Here is a tiny trained network, its code and every weight. The questions are about switching its units off for an input and a class, where a switched-off unit gives its printed mean instead of its output.

import numpy as np


def w(rows, s, z=0):
    codes = np.array(rows[::2]) - 128.0
    scale = np.full(codes.shape[1], s)
    scale[-1] = z or s
    return codes * scale


def f(y):
    return y / 2 * (1 + np.tanh(0.7978845608 * (y + 0.044715 * y**3)))


def log_softmax(a):
    a = a - a.max(-1, keepdims=True)
    return a - np.log(np.exp(a).sum(-1, keepdims=True))


def net(x, mask):
    res = np.array(x, float).reshape(1, 3) / 4 @ E
    y = f(res @ A[0][:, :-1].T + A[0][:, -1])
    res = res + np.where(mask, y, B[0][:, -1]) @ B[0][:, :-1]
    return log_softmax(res[-1] @ U[:, :-1].T + U[:, -1])


A, B = {}, {}
E = w([
[114,172,140,8],'x0',
[201,119,196,101],'x1',
[101,222,230,166],'x2',
],0.013)
A[0] = w([
[129,131,130,47,3],'N1',
[88,96,138,202,210],'N2',
[220,124,199,97,2],'N3',
[82,100,96,113,145],'N4',
[153,212,190,178,38],'N5',
[158,71,80,103,188],'N6',
[97,201,142,101,112],'N7',
[182,137,194,86,184],'N8',
[125,59,47,63,30],'N9',
[39,212,149,94,83],'N10',
[154,79,116,116,118],'N11',
[133,188,110,126,133],'N12',
[123,160,122,26,174],'N13',
[86,127,134,204,37],'N14',
[72,122,174,112,94],'N15',
[220,56,175,179,103],'N16',
[111,112,109,251,149],'N17',
[64,109,167,108,106],'N18',
[200,69,113,175,141],'N19',
[51,194,153,100,115],'N20',
[175,121,98,131,111],'N21',
],0.014,0.0083)
B[0] = w([
[190,88,80,106,168],'N1',
[174,86,122,77,229],'N2',
[63,66,174,72,200],'N3',
[188,89,155,81,173],'N4',
[120,32,103,7,221],'N5',
[200,144,104,129,228],'N6',
[118,157,127,177,204],'N7',
[173,103,95,101,252],'N8',
[35,91,192,83,217],'N9',
[131,183,136,207,228],'N10',
[144,131,79,145,171],'N11',
[124,145,130,139,157],'N12',
[80,82,153,85,253],'N13',
[66,138,130,135,172],'N14',
[120,147,97,139,156],'N15',
[140,198,84,206,212],'N16',
[107,56,161,27,251],'N17',
[150,146,141,136,146],'N18',
[144,208,127,178,213],'N19',
[129,166,146,194,221],'N20',
[141,116,119,159,152],'N21',
],0.018,0.012)
U = w([
[189,94,94,85,94],'0',
[2,119,244,103,254],'1',
[184,222,81,223,49],'2',
],0.0094,0.003)

Each question gives the input, the list of numbers given to net, and the class t.
The units are the neurons (one row each of A and B). Each row of codes is followed by its name. A weight is (code - 128) times the scale printed after its matrix; where a second scale follows, it is the last column's (A, B and U).
mask holds one flag per neuron, in row order. A switched-off neuron (its flag False) gives its mean, the last column of its row in B, instead of its output. The means were averaged over made-up inputs and are rounded, as every weight is.
A unit's drop is (log p(t) with every unit on - log p(t) with that unit switched off) / (log p(t) with every unit on - log p(t) with every unit switched off).
The circuit of an input: a set's keep is (log p(t) with only the set's units on - log p(t) with every unit switched off) / (log p(t) with every unit on - log p(t) with every unit switched off). Starting from the 12 units with the biggest drops (on a tie, the unit counted first), units are removed one at a time, each time the one whose removal leaves the highest keep (on an exact tie, the one counted first), for as long as the keep stays at least 0.8.
units of the circuit, in order: the units of the circuit, biggest drop first
unit that matters most: the unit with the biggest drop
top k neurons: the k neurons with the biggest drops, biggest first
drop when u is switched off: that unit's drop, to one decimal
input [-8,1,6], class 0: units of the circuit, in order => [N2]
input [3,-5,1], class 2: units of the circuit, in order => [N17 N5]
input [4,-1,5], class 2: top 4 neurons => [N17 N10 N9 N3]
input [5,-1,-4], class 1: top 3 neurons => [N9 N13 N8]
input [2,-1,-4], class 1: top 3 neurons => [N9 N8 N2]
input [-7,1,5], class 0: top 2 neurons => [N2 N9]
input [-5,2,4], class 0: top 2 neurons => [N9 N2]
input [3,0,-2], class 1: top 2 neurons => [N2 N8]
input [-5,1,5], class 0: top 2 neurons => [N9 N2]
input [6,-1,-3], class 1: top 3 neurons => [N9 N13 N2]
input [1,-8,-8], class 1: top 2 neurons => [N9 N8]
input [7,-2,-2], class 1: top 2 neurons => [N13 N9]
input [3,-8,-8], class 1: drop when N9 is switched off => 3.9
input [4,-8,-6], class 1: drop when N9 is switched off => 3.4
input [6,-5,7], class 2: drop when N10 is switched off => 0.2
input [-3,4,0], class 2: unit that matters most => N16
input [7,-6,-4], class 1: drop when N9 is switched off => 1.3
